Below are the code and all the weights of a small trained network. Each question names an input and a class and asks about switching units off, where a switched-off unit gives its printed mean instead of its output.

import numpy as np


def w(rows, s, z=0):
    codes = np.array(rows[::2]) - 128.0
    scale = np.full(codes.shape[1], s)
    scale[-1] = z or s
    return codes * scale


def f(y):
    return np.maximum(y, 0)


def log_softmax(a):
    a = a - a.max(-1, keepdims=True)
    return a - np.log(np.exp(a).sum(-1, keepdims=True))


def net(x, mask):
    res = np.array(x, float).reshape(1, 7) / 4 @ E
    y = f(res @ A[0][:, :-1].T + A[0][:, -1])
    res = res + np.where(mask, y, B[0][:, -1]) @ B[0][:, :-1]
    return log_softmax(res[-1] @ U[:, :-1].T + U[:, -1])


A, B = {}, {}
E = w([
[151,56,108,93,65,138,150],'x0',
[139,133,144,186,120,197,79],'x1',
[77,141,101,147,240,98,151],'x2',
[131,132,158,102,128,158,113],'x3',
[31,254,120,28,108,119,119],'x4',
[68,125,172,171,179,168,83],'x5',
[115,157,90,100,130,79,140],'x6',
],0.0094)
A[0] = w([
[145,205,145,87,54,145,115,168],'neuron 0',
[150,173,108,71,78,97,153,159],'neuron 1',
[114,188,159,56,116,114,147,184],'neuron 2',
[164,77,117,231,131,184,143,146],'neuron 3',
[69,187,120,137,253,108,138,164],'neuron 4',
[135,141,90,87,187,147,143,235],'neuron 5',
[124,119,102,94,104,137,169,145],'neuron 6',
[124,82,88,79,123,90,166,134],'neuron 7',
[132,185,160,100,53,139,103,222],'neuron 8',
[112,141,163,116,111,216,134,134],'neuron 9',
[167,107,131,206,145,112,112,231],'neuron 10',
[108,141,176,131,124,174,68,222],'neuron 11',
[140,115,99,97,108,125,157,254],'neuron 12',
],0.013,0.003)
B[0] = w([
[176,190,22,104,193,175,141,200],'neuron 0',
[159,104,12,68,158,89,93,201],'neuron 1',
[111,138,19,154,152,65,152,201],'neuron 2',
[188,44,136,248,140,186,136,253],'neuron 3',
[51,232,200,180,229,83,214,235],'neuron 4',
[130,164,172,152,145,58,116,174],'neuron 5',
[121,109,127,100,81,84,177,169],'neuron 6',
[160,116,175,110,72,24,88,190],'neuron 7',
[107,131,14,59,123,227,127,198],'neuron 8',
[109,171,158,78,76,192,88,175],'neuron 9',
[122,34,107,201,126,158,163,221],'neuron 10',
[128,168,224,81,102,198,108,191],'neuron 11',
[98,87,103,139,97,62,78,183],'neuron 12',
],0.014)
U = w([
[198,46,139,254,132,185,122,250],'0',
[144,161,155,133,110,242,65,40],'1',
[155,83,124,140,83,39,92,43],'2',
[164,147,23,111,146,151,94,6],'3',
[74,192,146,180,217,103,162,214],'4',
],0.0082,0.0019)

Each question gives the input, the list of numbers given to net, and the class t.
The units are the neurons (one row each of A and B). Each row of codes is followed by its name. A weight is (code - 128) times the scale printed after its matrix; where a second scale follows, it is the last column's (A, B and U).
mask holds one flag per neuron, in row order. A switched-off neuron (its flag False) gives its mean, the last column of its row in B, instead of its output. The means were averaged over made-up inputs and are rounded, as every weight is.
A unit's drop is (log p(t) with every unit on - log p(t) with that unit switched off) / (log p(t) with every unit on - log p(t) with every unit switched off).
The circuit of an input: a set's keep is (log p(t) with only the set's units on - log p(t) with every unit switched off) / (log p(t) with every unit on - log p(t) with every unit switched off). Starting from the 12 units with the biggest drops (on a tie, the unit counted first), units are removed one at a time, each time the one whose removal leaves the highest keep (on an exact tie, the one counted first), for as long as the keep stays at least 0.8.
circuit, biggest first: the units of the circuit, biggest drop first
top k neurons: the k neurons with the biggest drops, biggest first
drop when u is switched off: that unit's drop, to one decimal
input [8,-5,-2,-1,-5,-4,-1], class 2: circuit, biggest first => [neuron 7]
input [6,1,-5,2,-3,-8,1], class 3: top 3 neurons => [neuron 0; neuron 8; neuron 1]
input [8,-3,1,4,3,7,7], class 2: circuit, biggest first => [neuron 7; neuron 4; neuron 0]
input [4,0,-2,6,4,3,-4], class 1: top 4 neurons => [neuron 11; neuron 9; neuron 1; neuron 12]
input [-6,-6,-6,-7,-3,-7,1], class 2: top 2 neurons => [neuron 7; neuron 12]
input [-6,0,0,4,4,-4,-8], class 3: top 3 neurons => [neuron 8; neuron 0; neuron 2]
input [-1,-6,-6,6,-4,-2,2], class 2: top 2 neurons => [neuron 7; neuron 12]
input [-6,-5,1,3,2,-8,3], class 3: top 3 neurons => [neuron 1; neuron 0; neuron 2]
input [-7,8,-2,6,-1,-5,-4], class 1: top 2 neurons => [neuron 11; neuron 9]
input [8,6,-2,-4,2,7,-4], class 1: top 2 neurons => [neuron 9; neuron 11]
input [-1,4,-2,0,6,5,-1], class 1: drop when neuron 1 is switched off => 0.1
input [8,-5,-2,-7,3,3,-2], class 2: drop when neuron 7 is switched off => 0.6
input [-4,1,-2,-4,3,3,-7], class 1: drop when neuron 2 is switched off => 0.0
input [8,4,0,-1,3,0,-2], class 3: top neuron => [neuron 3]
